Below are the code and all the weights of a small trained network. Each question names an input and a target symbol and asks about switching units off, where a switched-off unit gives its printed mean instead of its output.

import numpy as np


def w(rows, s, z=0):
    codes = np.array(rows[::2]) - 128.0
    scale = np.full(codes.shape[1], s)
    scale[-1] = z or s
    return codes * scale


def f(y):
    return y / 2 * (1 + np.tanh(0.7978845608 * (y + 0.044715 * y**3)))


def softmax(a):
    e = np.exp(a - a.max(-1, keepdims=True))
    return e / e.sum(-1, keepdims=True)


def log_softmax(a):
    a = a - a.max(-1, keepdims=True)
    return a - np.log(np.exp(a).sum(-1, keepdims=True))


def net(x, mask):
    ids = ['δεζθμξ'.index(c) for c in x.split()]
    T = len(ids)
    res = E[ids] + P[:T]
    r = res
    for j in range(2):
        rows = slice(2 * j, 2 * j + 2)
        q, k, v = (r @ M[0][rows].T for M in (Q, K, V))
        z = softmax(np.where(np.tri(T) > 0, q @ k.T / 2**0.5, -1e9)) @ v
        o = O[0][rows]
        res = res + np.where(mask[j], z, o[:, -1]) @ o[:, :-1]
    y = f(res @ A[0][:, :-1].T + A[0][:, -1])
    res = res + np.where(mask[2:14], y, B[0][:, -1]) @ B[0][:, :-1]
    return log_softmax(res[-1] @ U[:, :-1].T + U[:, -1])


Q, K, V, O, A, B = {}, {}, {}, {}, {}, {}
E = w([
[85,134,134,117],'δ',
[88,127,216,55],'ε',
[136,141,143,42],'ζ',
[115,37,244,156],'θ',
[249,37,121,161],'μ',
[143,147,66,81],'ξ',
],0.019)
P = w([
[108,143,109,145],'0',
[150,155,170,153],'1',
[98,75,86,113],'2',
[147,190,181,174],'3',
[85,57,73,97],'4',
[164,207,201,176],'5',
[77,25,48,106],'6',
[157,253,182,197],'7',
[91,36,91,107],'8',
],0.019)
Q[0] = w([
[157,72,110,97],'H1',
[224,236,209,148],'H1',
[7,53,23,103],'H2',
[95,70,56,69],'H2',
],0.011)
K[0] = w([
[111,193,155,142],'H1',
[64,26,77,74],'H1',
[213,254,194,174],'H2',
[141,205,153,212],'H2',
],0.013)
V[0] = w([
[167,122,138,134],'H1',
[1,146,133,123],'H1',
[122,135,217,134],'H2',
[91,72,160,220],'H2',
],0.012)
O[0] = w([
[129,149,139,78,121],'H1',
[55,111,85,247,186],'H1',
[128,207,177,249,253],'H2',
[157,96,233,183,42],'H2',
],0.013,0.0033)
A[0] = w([
[134,100,109,78,83],'N1',
[155,107,151,171,2],'N2',
[154,55,141,137,76],'N3',
[118,6,107,98,148],'N4',
[121,69,90,159,79],'N5',
[75,218,143,123,94],'N6',
[111,82,80,106,103],'N7',
[101,154,102,109,72],'N8',
[125,107,132,149,41],'N9',
[144,121,198,112,238],'N10',
[185,143,101,155,90],'N11',
[91,81,172,130,129],'N12',
],0.015,0.0087)
B[0] = w([
[43,108,151,206,202],'N1',
[119,111,108,1,175],'N2',
[43,240,118,98,153],'N3',
[175,164,212,186,184],'N4',
[171,103,166,62,163],'N5',
[214,183,143,21,211],'N6',
[69,114,237,116,184],'N7',
[206,153,185,46,171],'N8',
[185,126,91,106,140],'N9',
[132,92,66,143,248],'N10',
[175,143,229,97,139],'N11',
[165,140,99,170,185],'N12',
],0.0085,0.012)
U = w([
[123,15,137,78,123],'δ',
[103,254,175,175,54],'ε',
[84,161,119,64,150],'ζ',
[57,91,100,175,254],'θ',
[209,117,202,132,102],'μ',
[83,125,222,125,87],'ξ',
],0.0079,0.0096)

Each question gives the input, a string of symbols that net reads in full, and the target symbol t.
The units are the heads (2 rows each of Q, K, V and O) and the neurons (one row each of A and B). Each row of codes is followed by its name. A weight is (code - 128) times the scale printed after its matrix; where a second scale follows, it is the last column's (O, A, B and U).
mask holds one flag per unit, heads first, then neurons. A switched-off unit (its flag False) gives its mean, the last column of its rows in O or B, instead of its output. The means were averaged over made-up inputs and are rounded, as every weight is.
A unit's drop is (log p(t) with every unit on - log p(t) with that unit switched off) / (log p(t) with every unit on - log p(t) with every unit switched off).
The circuit of an input: a set's keep is (log p(t) with only the set's units on - log p(t) with every unit switched off) / (log p(t) with every unit on - log p(t) with every unit switched off). Starting from the 12 units with the biggest drops (on a tie, the unit counted first), units are removed one at a time, each time the one whose removal leaves the highest keep (on an exact tie, the one counted first), for as long as the keep stays at least 0.8.
circuit, biggest first: the units of the circuit, biggest drop first
unit that matters most: the unit with the biggest drop
top k neurons: the k neurons with the biggest drops, biggest first
which heads matter: for each layer, one digit per head in row order, 1 if its drop is at least 0.15 and else 0, layers parted by /
drop of u: that unit's drop, to one decimal
input ζ μ ζ, target δ: unit that matters most -> H1
input ξ ξ δ ε ε δ δ ε, target θ: which heads matter -> 11
input δ ε θ ξ θ ε, target μ: which heads matter -> 01
input ε ζ δ ξ δ ξ ξ, target ξ: which heads matter -> 00
input ζ δ ε, target θ: which heads matter -> 01
input ε μ δ μ μ ζ μ ζ, target δ: circuit, biggest first -> [H2 N10]
input ζ ζ ζ ε ε, target ε: which heads matter -> 01
input ε ε δ θ μ, target μ: top 2 neurons -> [N11 N2]
input ζ ζ ζ ζ δ ε ζ, target ε: drop of H2 -> 0.6
input ε ζ ζ ξ, target ζ: drop of N9 -> 0.0
input μ ζ ε δ ζ μ θ, target μ: drop of N12 -> 0.1
input δ ε ε ε ζ ε ζ ε δ, target ε: top 2 neurons -> [N6 N10]
